Here is a tiny trained network, its code and every weight. The questions are about switching its units off for an input and a class, where a switched-off unit gives its printed mean instead of its output.

import numpy as np


def w(rows, s, z=0):
    codes = np.array(rows[::2]) - 128.0
    scale = np.full(codes.shape[1], s)
    scale[-1] = z or s
    return codes * scale


def norm(h):
    return h / np.sqrt((h * h).mean(-1, keepdims=True) + 1e-5)


def f(y):
    return np.maximum(y, 0)


def log_softmax(a):
    a = a - a.max(-1, keepdims=True)
    return a - np.log(np.exp(a).sum(-1, keepdims=True))


def net(x, mask):
    res = np.array(x, float).reshape(1, 6) / 4 @ E
    u = 0
    for l in range(3):
        y = f(norm(res) @ A[l][:, :-1].T + A[l][:, -1])
        res = res + np.where(mask[u : u + 3], y, B[l][:, -1]) @ B[l][:, :-1]
        u += 3
    return log_softmax(norm(res)[-1] @ U[:, :-1].T + U[:, -1])


A, B = {}, {}
E = w([
[198,165,164,1,127,93,137,185,169],'x0',
[98,139,110,128,121,104,170,81,107],'x1',
[65,173,8,181,26,159,64,113,77],'x2',
[136,104,66,83,160,141,144,97,83],'x3',
[151,141,143,134,129,175,78,121,158],'x4',
[120,108,205,178,112,113,171,125,96],'x5',
],0.0062)
A[0] = w([
[223,253,148,100,181,62,154,113,153,246],'L0N1',
[113,58,162,74,131,144,76,86,37,35],'L0N2',
[108,140,83,185,153,123,89,123,64,5],'L0N3',
],0.0075,0.002)
B[0] = w([
[152,75,117,14,57,172,146,1,71,255],'L0N1',
[116,162,145,207,144,44,133,99,150,152],'L0N2',
[125,119,176,122,85,131,150,202,38,188],'L0N3',
],0.0096,0.0062)
A[1] = w([
[2,73,107,194,48,83,212,112,5,252],'L1N1',
[97,94,159,210,113,78,188,191,43,236],'L1N2',
[215,101,208,233,187,48,135,98,168,237],'L1N3',
],0.0052,0.002)
B[1] = w([
[197,135,77,167,127,142,32,111,151,254],'L1N1',
[254,152,129,85,140,211,91,201,194,205],'L1N2',
[177,120,120,22,235,184,67,5,32,170],'L1N3',
],0.0088,0.0085)
A[2] = w([
[143,213,187,87,26,63,132,144,48,238],'L2N1',
[53,254,69,36,93,134,141,228,179,154],'L2N2',
[131,108,154,129,124,62,126,100,165,4],'L2N3',
],0.0058,0.002)
B[2] = w([
[210,178,230,78,255,189,192,85,140,252],'L2N1',
[179,156,131,66,172,112,127,124,142,178],'L2N2',
[63,136,114,190,153,123,94,105,194,130],'L2N3',
],0.0086,0.0041)
U = w([
[220,153,106,52,183,113,30,70,160,251],'0',
[50,17,104,199,48,32,194,190,157,4],'1',
[68,142,117,136,117,130,164,184,175,4],'2',
[156,84,152,69,135,129,208,93,161,252],'3',
[188,149,61,214,63,167,104,213,132,252],'4',
[125,133,135,158,68,85,202,187,215,4],'5',
[35,170,149,94,119,2,137,237,125,4],'6',
],0.0059,0.002)

Each question gives the input, the list of numbers given to net, and the class t.
The units are the neurons (one row each of A and B). Each row of codes is followed by its name. A weight is (code - 128) times the scale printed after its matrix; where a second scale follows, it is the last column's (A, B and U).
mask holds one flag per neuron, layer by layer. A switched-off neuron (its flag False) gives its mean, the last column of its row in B, instead of its output. The means were averaged over made-up inputs and are rounded, as every weight is.
A unit's drop is (log p(t) with every unit on - log p(t) with that unit switched off) / (log p(t) with every unit on - log p(t) with every unit switched off).
unit that matters most: the unit with the biggest drop
top k neurons: the k neurons with the biggest drops, biggest first
k most important neurons of layer l: the k neurons of layer l with the biggest drops, biggest first
drop when u is switched off: that unit's drop, to one decimal
input [1,-4,-1,1,4,1], class 3: top 2 neurons : L1N1, L1N2
input [-2,3,4,3,-1,-8], class 4: unit that matters most : L0N1
input [7,-5,-2,2,6,-3], class 3: top 3 neurons : L1N1, L0N1, L1N2
input [-1,0,2,2,-7,3], class 4: 2 most important neurons of layer 0 : L0N1, L0N3
input [-5,-5,2,6,-3,5], class 4: top 2 neurons : L0N3, L2N1
input [-2,2,3,6,-4,5], class 4: top 2 neurons : L0N3, L0N1
input [8,-1,-2,0,0,-5], class 3: 2 most important neurons of layer 1 : L1N1, L1N2
input [-5,-3,2,-8,-8,-8], class 4: drop when L2N1 is switched off : 0.1
input [-5,7,2,8,-6,6], class 4: 2 most important neurons of layer 0 : L0N3, L0N1
input [-5,2,1,5,3,1], class 4: drop when L0N3 is switched off : 0.3
input [5,1,-3,-2,7,3], class 3: drop when L0N1 is switched off : 0.3
input [7,1,-1,-2,6,0], class 3: top 4 neurons : L1N1, L0N1, L1N2, L1N3
